Each row has a hidden value. The values are split into ranges, and the tier after each row names the range that its value falls in. Each part has its own value, ranges and names.
[  45 -194   56 -143 -169  -97   68   48   -4   36   25  109  261  -34
 -197 -358  -31   71 -160  136  251   97   21  -23  140 -242  -79  -31
  145  254  -47 -208 -261 -202  -34   74   28   66   15 -231  -66  155
 -143 -170]	[68]
[   5   80  -55  -75 -162   47  -48    5   22 -134  256  -58  -98   54
   49   60   40  -74 -108 -188 -121  -34   50   87 -155  105  -30   11
  -17   57  -44  129  143 -142 -105  173  165   71  -65   51 -146   52
  196  179]	[55]
[ 100 -173  -75  -28 -212    0    6   57  135    8  208  -65   21  -92
 -111 -200  -28   14   34  -45  -44 -128  -37  -64  -22   11   73   -5
   34  160 -104   20  121 -111 -216   66  103   -5   60  -93 -121   38
  -26  108]	[69]
[ -70  -37  159  -71 -141  -82    6  -55    5 -120  -93  232  -68   11
 -250  -99   96  108  -74 -115   27  127  -66   41  -44  -57  -65   12
  147  212  -55  164   88  225   35  216  -65  134  -87   61   13    8
   25 -170]	[68]
[-123 -212 -185  -26  -10 -186   41 -161  -31 -107 -135   24   82 -228
  -39   46  106  230 -105   34 -117   84  161  106 -131 -236   71  -46
   96    7   70   62 -216   34 -199  145   95  121 -221 -183   64  -23
  -20   75]	[75]
[-147   58  -52  -66    5   23   25 -113 -131   -1 -101   11    0   14
  137  127   51  -22    9   78  -89   55   14    9 -119 -144   65  -59
  -18  -22  167  174 -179   24   43   86   41    8 -189  -71  -29  -10
  140  -22]	[61]
[  24  -48  -75 -114 -222    5   59   78  -30   74  143  106   18 -161
    9  -52  -19 -199  155  -37  -66   -6 -139  -93 -140  -44   97   -3
  -35  165  180  239    7   40  -12   42   23    4   46  -87 -100   49
   42  -15]	[67]
[ -91   96  185  -14  -36  139 -170 -103  -72  -69   35  -48 -266  148
  -96  -43  103  101  -30  -72 -127   35  -24  -48   -1  154  -52   42
   79  -63 -189  177  246  172  125   90  -41   25  -33  173  -33 -106
   31  -28]	[70]
[ -27  153  185   -7 -124  285 -334 -110    4 -108  -37 -105 -420  284
 -150 -115  218   57  -12   -3 -176   31   89   49 -118  190  -67  120
   88  -10 -237  141  482  219    3  -36  -63   -8   99  229  -93   -1
  129   17]	[61]
[ -81   55  -12  -47  -42  -63   43  141 -103   28  207  126  149  -87
   20   33   16 -107    6  -36  -85    8 -183  -23  -32  -22    0  -22
   69   74   57  149 -115   34  262   50  -55  169 -154   67  -41  -39
  -90 -129]	[55]
[-115 -107  252  -14   13   20  -59   21   29 -191  149 -149   33 -153
   21   93  187 -127 -216   80 -194 -235  127  -51 -143   97   23   80
  195  -10  -25   46 -185 -129 -102 -110  105  229 -241   14  -36   46
  -61  -79]	[69]
[  12  -33  -61  -49 -142  258  -71 -129   61   40   88  -98  -93   44
  200   33  122 -305 -127  172  -57 -105  165   71 -345   95  114   96
    2  -37  -43 -215  325 -213 -194 -241  140  164    6   61 -206  160
   55   12]	[76]
[ -46  -90   23 -134  -77 -110   -9   81  -93  -54   33  113  150   33
 -123  -77   65  174  142  -94 -131  -32  -48  -69   85  -39   58   10
   54   40   87  120 -248   -2 -101   13  -90 -132 -102 -309   -2   28
   14 -115]	[69]
[ -43 -120  -70  -80 -177   81 -118   65    1   -5  245  -49   15 -183
   -3  -94  139 -127   17   28 -145  -23   34  -21 -196   23   93   22
  120  156   47  142   32    5  -21  -88   69  154  137    3  -86  121
  -71   90]	[55]
[  24  -41 -276 -143 -291  175 -145 -142  -35   36   20   -7  -68  184
  -41 -171   85   54  211   77  -86  118   -1  201 -146 -117  103  -54
 -126  123   18   20  292   16 -375   79  112 -195  213 -182 -222  150
  292  331]	[63]
[-161  -68   49 -171  -32    7   39  -65 -216  -25  101  -14   56 -180
  121  100   60 -112  -51   13 -123   50   30 -119 -107  -16   76  -16
   39  -89  214  165 -312  -79   37   12   72   75 -130 -185  -23   26
  -14  -57]	[69]
[  20 -134   52  -70 -167   38  -93   16   29  -33   70  -20  -39 -107
  -45 -114  105  -72   46   73  -90 -107   68  -56 -113   -6   42   85
   54  108    8   89   46  -22 -180 -101   43  -13   51  -87  -81   77
    9   21]	[75]
[  37 -172 -221 -141 -190  -45   -7  145  -91   58  298  -96  310 -268
   93 -151   27 -129   80  176 -145  -95   21  -55  -55 -157  107  -13
  -28   35  198   45 -342 -266 -152 -106  113  -31    0 -290 -152  160
  -27  154]	[67]
[ -44  -51  121   29  121 -168  171  131    6   21  125   -7  221  -99
   21   13  -98   43 -185  -42   34 -149  -48 -206  151  -25   -7  -20
  156  -12  -50  -38 -400 -207  247   50  -15  166 -346  -66   59 -117
 -254 -320]	[70]
[-175 -149  -69   10   16  -78  -11  -97   20  -43  -64  138   81  -58
  -50   31  141  152  -77   14  -16   62   30  123 -130 -122   64  -49
  196  167  -70  -11   15  129   10   42    5  238  -87   40   50   -4
 -111  -47]	[63]
[ -90 -177   -8  -47  -81   30    9  -99   77  -89  168  -45   21 -115
  137   66  117  -46 -145  -72  -90 -164  159  -49 -220  117  135   28
  109   21  -45  -10   79 -174 -167  -66  145  182  -69   20  -70  112
   -2   49]	[76]
[  10  -36 -114  -60  -86  -30  -43   80  -44   53  113   44  116   23
  -80 -155    7   68  -24   34   17   80  -22   53   36 -108  -32  -15
   76  109  -64  -74  -54  -71   61   26  -10   57    0  -98  -56   14
 -110  -34]	[55]
[  57 -126 -101  -44 -175  169 -117 -153  137   21 -200 -125 -206  105
  -89 -151   99   87  109   86  -76  -17  189    4 -178  -85  168   22
   27  133   23   24  143   32 -375  -42   81 -139  136 -233  -69  107
  134   58]	[76]
[-125 -175 -114   -4  -11   12 -107 -153    0  -75  -46 -126   74  -21
    8  -47  167  217  -35  156 -151  -55  161   85  -79 -129  109  -42
   97  -15  -57  -28  -85  -39 -239  -17   96   24  -96 -117  -36   53
   32  158]	[76]
[  19   74   73  -49 -112  170 -109  -29  -29    9   66    6 -162  -22
   90   31  116 -342 -187  152  -21   18  116   80 -283   62  -70  158
   46   -5  -47 -107  265  -73   52 -186   45  235  -34  159 -130   56
  -41 -121]	[75]
[ -49  -71   53  -61   81 -332  245   83  -34   -7 -124  283  361   19
  -13   17 -117  120 -157   11  278    3  -26   26  176 -319 -124  -54
   88  205   31 -165 -487 -224   76  152  -10   52 -346 -245   65  -37
  -85 -309]	[75]
[ 103  -84  -22  -69 -171  227  -16  -85   38   76  154 -179  -92   19
   85  -82   -2 -234  -58  129  -79 -138   63  -60 -160  138  109   87
  -62 -133  -80 -223  259 -275 -271 -165  132   10  -14 -109 -224   65
    1   10]	[55]
[ -44   22   54  -33    1   49 -111   24  -49   16  -67    7  -63   72
  -81  -49   97   49    2   48  -79   46   51  -20  -34  -30    3   57
  124   35  -10   36  -66   76   95  -79  -83   40  -50  -80   22  -30
  -97 -194]	[63]
[ -17  -77  -34  -78 -104   30  -58   33  -36   -2   85  -49   27  -75
   23  -33   71  -66   72   74 -131  -75   31  -32  -92  -46   68   30
   15   49   84   92  -96  -62 -131  -69   51  -34  -20 -160  -78   43
   25   35]	[69]
[  39   60  125   48   84 -110  -21   92   55  -61   85  -30  -86   27
   59   53  -66    9 -268  -84  126 -101  167  -33   57    9 -221  101
   93   63 -215  -80  -50 -240  144   34   76   98 -171   72   30 -140
 -120 -114]	[67]
[  61  -48 -188  -52 -190   -4  105  -62  -64   94  154  -39    6 -223
   79  -78 -105 -154  -25   86  -44   36  -87  -41  -95 -104   29  -27
 -132  -64   50   77   76 -102  -35  155  130   42 -103   -2 -159  -43
   32  126]	[68]
[ 107  108   22 -115 -165  345  -28  -84  -81  170   91 -217 -172  118
  225  -28  -58 -406   54  228  -71 -107    9 -136 -154   96   97   82
 -198 -192   93  -76  157 -267 -135 -176  120 -146   -5 -122 -270   56
  156  -23]	[70]
[  61 -135   52  -93 -181  -13  -20  102  -23   16  110   13  144 -134
  -89 -205   73  -85   63  138 -120 -122  -33 -118  -11  -35   56   90
   35   14   61   27 -113  -75 -106 -140  -53  -23  -69 -159 -110   97
  -64 -129]	[68]
[-113  119   -5  -91 -137   53  -82 -223  -64 -112 -276  221 -246  312
 -256  -10  107  210   29 -107   15  334  -78  294 -102 -142  -69  -77
   31  210  -57  144  288  346  -99  367  -16   -4  -16    2  -32  -33
  270   30]	[69]
[  81  -78  -44   58  -18  -15  -40  -73   67   39  -27  -99 -174  -27
  -42  -95  -66  109 -116   30   50  -24  122  -29   21  -37  -75   62
   24  -21 -234 -115  176  -96  -69   41   75    2  -50  -16  -13 -160
 -125   17]	[67]
[ -38 -131  208  -50  -52  203 -235 -112  -13  -49  -64 -203 -262   36
 -124 -121  193   92   64   76 -238 -108  163 -171  -61  167  108  134
  122 -122  -84   73   95   84 -200 -215  -36  -97   60 -152  -12  -10
  -65  -80]	[63]
[  68  -10   17  -41 -184  192 -128  -21  -53  119   80   -5 -212  -99
  -70 -157   74 -213   26  126 -118   55  -38  -74 -175  110   29  142
   27  -75  -72    6  377  123   82 -181  -79  119   87  109 -112  -26
 -159 -129]	[75]
[ 108   91   17  -17 -242  363 -132   -5  100   91  272 -124 -276   12
  116  -69   83 -454 -114   60  -95  -90   44  -47 -358  280   68  152
   23   -6 -122  -58  583  -88   62 -227   67  250  137  310 -239  115
  -31  -51]	[76]
[-187 -117 -145   19   13 -203  -57  -27   45 -158   16  164  109  -36
  -58   71  159  304  -54 -146  -51   46   70  207  -88 -152   -5  -76
  189  269  -89  136  -43  128  -22  179   45  175  -79   55   79   -5
    6  136]	[63]
[ -75  -31   73  -53 -111 -107  -40  -44   -6 -180   81  124  -53  -10
 -118   -9   92  136  -97 -174  -53   24    5   77  -44   14  -86   13
   88  115 -117  165  108   73  -49  216   39   94 -109   83  -23  -16
   87   57]	[75]
[ -44 -136   88 -185 -246   91  -35   42  -95   14  173   83   81  -87
 -136 -180  113 -106  164   15 -151   -9 -160 -121  -70   62  143   11
   66   91  119  161   -4   83  -86  -61  -55    4   86 -158 -122  138
  -12  -80]	[69]
[-106  131   92 -109  -47   18   58 -103 -168  -79  -75   75   13   69
  106  173   43 -185  -56  131  -56   29  -63  119 -121 -133  -51  -11
  -93  -41  153   94 -128  -46  -72  132   84    7 -310  -61 -124   -4
  260  -35]	[75]
[ -18  -64  -77 -120 -134   39  105 -121    1  -20   90  -70  148  107
   87  -75  -55   -2 -146   58  100  -21   48   50  -16 -128   41 -114
  -36   72   -4 -136 -121 -338 -226  187  224  -11 -113 -179 -178  140
  187  120]	[76]
[ -20  -47 -101  -45  -27 -102   30  162  -30   25  156  121  237  -84
  102   58   52 -113   12   37  -75 -115  -16   30  -92  -56   35   55
   50   63   65  -54 -141 -146   29 -160  -30  108 -157  -92  -54   40
  -96 -121]	[69]
[ -76  -38   67    8   63 -135  113   21  -46  -53  203  -63   40 -235
  177  158  -75  -93 -207  -56  -18 -135   31 -126  -17    4  -63    3
   35  -52  -24  104 -207 -212  121  112  149  155 -278   52    0 -141
  -87   -4]	[67]
[  62  154   67  -94 -114   92   -7  123  -79   87  136   25   15  178
   37  -73  -57 -140  124   -4  -43  -78 -144 -119   59   47   -3   37
  -78   -2   43   90  -21 -102  106  -16  -57 -138  -70  -75 -142    3
   93 -146]	[70]
[ -53  -74 -120  -41  -41 -141   26   77  -12   36    1  166   93  -59
 -112  -85   32  219   68 -177  -64   81  -23  -94    7  -67   90  -23
  152  122   47  164 -147  130  180   62 -136   73  -51 -107   95  -18
 -154 -203]	[76]
[ -39  -15  345  -78  -55  239 -254  -94 -133 -101   11 -252 -317  -79
   -7  -14  224 -159  -25  169 -333 -151  179 -210 -136  237   21  230
   51 -306    3  160   53   34 -111 -285  -22  -46  -81  -41  -67  -23
  -12 -113]	[75]
[ -70  -91 -150  -56  -39  -38   -6  -96  -48  -40   86    4   30 -142
  181  112   65  -81 -185   57   -8   18  186  123 -214  -86  -16   29
   22    0   -7  -94   12 -192 -101  -21  168  172 -101  -21  -63   32
   -8  118]	[67]
[ -65   16 -182  -35  -33  -75   22 -115 -180  187 -137  125  -54   83
 -150 -195 -173  322  166   19  161  334 -228   12  242 -308  -79 -182
  -59  124  -82  144    2  230  211  385  -38 -167   66  -88   27 -243
  -34   89]	[55]
[ -99  -73  141  -62   57 -168  -39   84  -49  -63 -106  188  199  198
 -158 -123   86  371   77  -79    9  -62   -1  -83  232  -78  -20   11
  170  102  -77   17 -280   23   58  -27 -199 -123 -143 -213   91   -1
  -70 -273]	[61]
[  20   47   25   18   24   54 -136  -41   -1   32 -151   24 -163  230
 -127  -92   63  206   -3  -16  -44   47   87    2   33   32  -31   99
   89  -62 -190 -101  169   74   51  -78 -138  -37  -64  -50   27 -103
 -104 -218]	[70]
[ -84   48  118  -67  -63  -26   22 -128  -43  -76 -208  131 -154  132
 -142   19    8   99   -1  -52   58  137  -61   72  -14 -145  -66  -53
   26  178   10  176    1  167  -54  290   29  -41 -109  -70    3  -78
  170  -57]	[67]
[ -57   61  -17  -68  -56   -4  -35   82  -52  -18   40   64   23    7
   13   53   74  -81   31   -9  -94   18  -16   32 -114  -71   15   12
   58  126  122  158 -134   31   69   12   -8   60  -84  -65  -30   23
   40  -87]	[55]
[ -17  -39  -99  -40 -173  165  -51 -134   34  -22  189 -137  -42   40
  189   11   54 -140    4   95 -105 -167   31   60 -187   42   95  -15
 -106  -11  -65    6  266 -187 -280    9  213  -25  -15   60 -240   94
  242  300]	[76]

Next part:
[ 184  -42   -2  -13   44  191    7   98 -128 -177    7 -102   56    6
 -154  -51   54 -285  140  -83 -146  122 -163  152 -298  -59   70  -89
 -130  122  -60  -31  -89 -136 -228  -79   19   43  -12  -83  -66  -10
  -76  144]	P
[  78  -57  268  194 -190 -120  189   -7   93 -161 -226  159  -69  237
  -87  168 -283 -134  142   87 -368  420  113   92 -131 -336 -209   38
  365   60  -53 -147  205  111  114  186  -67   54  334  295 -247 -214
  -73 -228]	K
[ 259  167  164  165  -21  -75  132  105  -40 -108  -50  143  -48  213
  -99  128 -380  -34   89  245 -274  282  119   55 -112  -59   68 -202
  324 -228    3 -146    8   83   72   54 -107  170  210  295 -272  -50
 -151 -146]	L
[ 140 -255  -46  205 -193  216  202  -91 -270 -146   93  -81   -4  -65
  -27  -36  -78 -150   15    7 -100   31 -139  257  -77  -54  110 -183
 -193  223 -166   -4  -99  -40 -174  -34  -63  125   82 -118 -247 -135
  -64  138]	K
[ -12   59 -206  -94  135   15  235  -93 -205 -182 -206    0  170  -38
 -216   49 -252 -270   74 -363    5  200  -30  149 -180 -274 -116 -141
  -72  -99   92 -160  -20   75 -110 -146  152  -57  336  145  124  -61
   23  191]	K
[ 158  -34  121  126 -196  -31   14   68  -68   38  -92  209 -251  147
 -109  155  -12   59   16  163 -106  -74   41  262 -136  -95  -40  -46
  118  -58   79  172  141 -116   -5  199    8  121  191  -52 -305 -130
  -52 -114]	Z
[  69   54  128   16   31  -15 -233  193    8 -197 -208  268 -187   92
  -85  118  -25 -134  232  194  -86  -67  -23  180 -259 -178    4 -150
   99 -191   -1   47  -14  -94 -341  -11   42  -55 -149 -136   66  111
 -206  -96]	V
[ 101 -259  -96  255 -120   76  101 -507  -62 -147    4   33  -13 -155
  295   20 -325 -172  -13   47 -265  177   -6   22  -65 -273  232 -331
  -14  247 -279 -252 -170  236 -261  -91 -112  -14   12  250    5 -279
   -9   76]	L
[ 425 -211  -49  393   67  142  162 -473  107  393  183 -592  280   19
  594 -551 -182  310 -136   30 -195  353  -72 -542  276 -128  385 -175
  410  506 -346 -179  188  336  148  -51 -200  -69 -469  257 -245 -385
  106  -80]	C
[ 134 -298 -360   57  110  345  -76 -392 -375   88  365 -109  -27 -345
  285 -187   11   86 -279  -89  197 -425 -247  251  -49  -53  509 -525
 -551  120 -151   98 -254  -29 -508 -326   12   32 -422 -240  263 -104
   20  516]	V
[  45  -83  145  -49 -217   82 -277  -31  -79  103  -52  240 -254  -16
    4  -55  271   -7   51  145   75 -159  120  364 -216 -199  -30  -34
 -224   64  -18  223  179 -248 -274   15   80   85  -46 -117  -94  -73
   -5  -24]	C
[  58   52 -106  -57  -41  -52  122  115  -38   48 -398 -218   91  117
 -195  -93  -50   47   -9 -169  -23  226   35   19  -72 -445 -338   45
  149  -65  146   35  258  124  139   -8  186 -179  381  151 -117 -136
   -6  -73]	Z
[ 313   59  -15   65 -137  -81  -69  139  -36 -203 -192  188 -221  135
  -96  294 -211  -89   31  290 -230 -112  -35  124 -178 -119   -2 -247
   96  -29   40  -85 -156  109 -168   29   49  -78   81   58  -94  -86
 -307  -83]	C
[  68 -272   28  223   51   56  -78 -389   91 -124  -77  -18  -75  -50
  258   67 -181  -60  -29   20 -382  184 -126   12 -198 -368  181 -234
  140  124 -205  -59  -53   94 -193    3 -137 -167 -125  117   75 -196
   44   44]	V
[-241  132   95 -134 -149   15  315   97 -298    0 -139  224   96   36
 -407 -122  -89 -186  139 -270  204  396  353  458 -127 -334 -363   94
 -137 -300  150    9  371 -110   54  -49  156  371  723  296 -170  -43
  132   44]	L
[ 209   18  118  133   50   -9   28 -135   54 -148 -169  -77  151  123
  107  -72 -270 -140  126   49 -302  442   49 -100  -78 -263  -12 -139
  256  124 -191 -239   45  144   -7  -91  -83 -159  -93  288  -63  -79
  -89 -105]	J
[ 217  364 -115 -256   20  -80  -43  484 -241   -8 -282  205 -135  198
 -507  192   66  -21   49  -23  194 -251   42  339 -224  -11 -248  -55
  -60 -385  403  209   79 -193  -25   15  302    0  310 -133 -114  125
 -182   17]	K
[ 211   26  154   -5 -198  135  -14  338 -146  302  -84 -205   40  233
 -156 -368  373  246  -28   30  155   84  100  209   66 -138 -284  186
   21  114   49  358  482 -226  206   58  117   32  -55 -128 -412  -33
  -23 -112]	N
[ 309  183   80   46  -46  -64 -183  295  117   75 -281 -124  -40  193
   26 -182  -42  114  172  340  -56   70   69 -213  -35 -186  -37  -86
  336  -55   -5  -50  132  148  -82  -34   66 -107 -139   62 -173  -10
 -266 -312]	J
[  26  163   19 -193  184  174  -14  106 -372  234  211  128  101   25
 -145 -288  120  135  -82 -201  420  -73  136  420  -31  -47   28 -145
 -304 -276  128  229  289 -291 -101 -233  141  217 -173  -71  105  135
   70  287]	V
[ 108 -132   -1  197  147   62  -63 -204   51 -214  -84 -106  -26  -82
  169   29 -326 -120  138  136 -301  134 -191 -103 -254 -232  321 -341
  143  -70 -173 -193 -221  127 -318 -102 -149  -80  -70   20   39  -57
  -73   -6]	K
[  62  129  274   34   76  -69    2  199   54 -108 -150  192  -37  234
 -154   58 -175  -79  202   76 -168  278   85  115 -206 -228  -96  -22
  300 -228   45  -45  204  -48  -26   54  -15   82   75  132  -54   29
  -98 -141]	N
[  22 -221  102  180 -149  128    7 -322  -64 -275  -71  163  -60  -87
   40   85  -45 -410  207  -24 -327  277   -7  245 -297 -167   78  -92
  -72  226 -246  -76 -109 -128 -266   43 -118   48  112   63 -160 -123
   61   24]	L
[  69 -253   78  114  -27  218   88  -37   -4  284  269 -300   27    7
  156 -381   62  236 -207  -26  -82  211  -38    5  -39 -388  133  -78
   27  133 -103   61  308  120  -40  -54  -45  245  -76  204    2 -308
   72  154]	W
[ 214   18   42  -25   17  141 -189   43 -112  395   56 -122  -33   75
   75 -341  318  313 -106   19  207 -136   39  135   -2  -83   52  -24
  -48   23   45  345  335 -229   -5  -24   81   11 -299 -164 -159  -37
   73   22]	N
[ 169  -86   49  153 -227  103  -93   80  -60  115  -89 -103 -138    0
   47 -212  115   83  112  268    5  -45   21   50  -64 -107   77  -76
   37   54  -86  128   97  -40 -166   37  -10  106   22 -122 -357  -93
  -82 -172]	J
[ 185  -85   48  235  -95  -66 -294  -11   58  -97 -289   94 -331   43
  146  176 -146  167   58  472 -211 -218  -87   50 -145 -209  154 -314
  214 -197  -61  128 -118   35 -236   64  -83 -211 -107 -180 -175    2
 -204 -241]	N
[ 283  -63  160  105  -99   57 -177 -167   16   11  -49  188 -139  106
   67   55  202 -164  127   46 -216   32    4  168 -213   35   57   24
   68  311 -110  137   79 -271 -106  167  -37  -50 -231  -91 -239 -105
   34  -77]	C
[  48   -7 -147  -18  -37   81  -45  125 -181   16 -302 -119   11    8
 -146 -144  156   18   51  -95  111  -23  -29  171  -65 -250 -187  -46
  -40  -81   51  226  127  -78  -91  -52  162 -175   62 -162 -118   33
  -29    1]	W
[ 117  -31  139  -37 -128  109 -279  -48 -154  -46  -85  239 -170    5
  -53   18  238 -129  102   99   -4  -89   66  416 -251  -73  -21  -76
 -244   55  -61  221   52 -355 -239  -18   31  -31 -122 -176 -143   57
  -12   13]	C
[ 374   -7  105  305    0  -59 -182 -126  162   80 -141  -44 -117  122
  331  -67 -166  148  149  385 -215  -12  -44 -282    6  -24  281 -215
  452  101 -173  -53   -4  114 -118   85 -136 -147 -392  -49 -242  -93
 -144 -319]	P
[ 428  -27  136  105   56  190 -255   -9   -8  431  284 -267  -71   90
  267 -361  202  414 -181  274  -10 -110  -54  -47  -32   28  364 -179
   45   97  -77  234  194 -152  -12  -37 -102   92 -492  -82 -230 -105
    9    5]	P
[ 282  415  -10 -215  104  -84 -296  271  -92  127 -222  200  -52  166
 -118  -74   53   82   93  162  221 -151  203   97  -87  -53  -70 -159
   46 -282  181   82  129  -92 -135 -146  220 -102 -200   27   40  158
 -199  -98]	L
[ 180 -149   30  340  -46  -13  -61 -324  106 -215 -203   41  -88  -47
  268   64 -279 -205  270  230 -356  156  -80 -168 -144 -115  269 -243
  308  144 -276 -199 -202  138 -287   58 -175 -117 -115   18 -179 -117
  -80 -217]	J
[-416   25  114  -93   -5 -200   -5 -237  -35 -363 -530  540 -162  -55
 -271  376 -298 -387  297 -202 -108  271  208  442 -435 -571 -309  -53
    5 -447  123  -71   90  -95 -234   30   94  -48  701  183  136   14
  136  -75]	K
[ 262 -131 -160  -41 -233  159  228  101 -272  -64    3 -251  110   62
 -152  -64  -60  -26 -269  -82  -82  111  -53  246    2 -318 -223 -145
 -289  309  -21  -70   41  170   49 -179  143  -55  191  204  -64 -246
 -191  247]	P
[  16   69  215  -25   20 -154   10 -131  231    4 -327  -31  114  191
   42  -78 -256  -30   35  -53 -318  645  251 -100 -142 -656 -291   33
  362   -7  -34 -238  362  247  158  -41   23 -145  250  621   69 -226
   31 -177]	J
[ -50  -77  218  109 -359 -128   48  156   55 -175 -335  293 -225  148
 -126  145 -156 -131  228  227 -123  120  158  194 -120 -415 -292   28
  183    8  -14  -90  196  130 -156  126   73   78  337  107 -149 -164
 -212 -284]	K
[ 277  216   93  -92 -160 -121   85  263  -12  155 -217   11    2  321
 -211  -26  -48  131 -107   54  -79  253  245   94   -4 -312 -373   66
  214  -10  174    5  374  115  289   48  171   -7  280  393 -199 -186
 -134 -135]	J
[  71 -120  -73 -104 -131  189   20  109 -287  -39   65   16 -100  -36
 -216   18  109  -47 -153  -68   50 -133  -71  465 -219 -223  -64 -147
 -412    3   78  156   26 -142 -186 -108  128  112  189  -74   -4  -92
  -66  283]	Z
[ 174  152  -36 -101  -72  -22  332  134 -268 -168 -123   49  139  194
 -378  152 -290 -152 -136 -178 -155  376  141  336 -101 -272 -337  -99
  -60  -91  136 -130  104   82  236  -93  119   37  521  434 -109 -113
 -101  161]	J
[-137  424  133 -215  293 -165   19  188 -144  -54 -223  567   47  185
 -321   60 -173 -179  307 -245  268  158  296  290 -155 -150 -210  -29
  186 -558  247   -3  302 -164 -122  -63  203  122   74  123  238  228
    0  -19]	W
[  23 -398  168  350 -354  142  117 -219 -202 -279   21  173 -129  -11
  119   98 -183 -114    2  208 -254  128  -10  406   -4 -247    2 -223
 -116  240 -331   -1  -37    0 -175    6 -174   33  -19  -22 -220 -138
 -127   14]	V
[ 462 -260   -4  242 -152  349 -187 -284 -246   12  448   39 -129 -118
  338 -111  150  -62 -100  285 -122 -270 -150  238  -64  271  535 -382
 -350  473 -355   82 -276 -205 -396 -105 -171  117 -663 -221 -170 -104
 -121  231]	L
[ 277  154   52    7 -225   38   87  549 -262  -28  -88  168 -159  241
 -392   71  103  -11  122  183  132 -219    8  339  -59  133 -167   -2
   -1 -103  178  207  107 -184  -37  113  153  191  131 -258 -377   64
 -283  -88]	Z
[ 224  217   22   53  -10 -140   98   63 -130 -262 -230  323  -47  173
 -182  287 -380 -209  151  109 -164  130  112  167 -120  -50  -73 -222
  185 -187   53 -173  -91   62  -46   -3   31  -28  185  187 -111   25
 -211  -89]	J
[ 112 -340  201  386 -185  173  128 -118    3  -38  114 -191  -69    8
  174 -143 -142   33   65  231 -309  231 -126   18  -86 -186  229 -132
  158  176 -270  -26   44   49  -99   87 -245  196   21  -13 -355 -213
  -22  -94]	Z
[ 456    4   61  217  -84 -103   31  -41   70   34    5   83 -147  236
  170  176 -319  161 -130  305 -296  -22  -17  -89   30  -94  134 -258
  340  148  -37 -138    6  242   42   89  -55  -55 -182  212 -116 -255
 -245 -113]	K
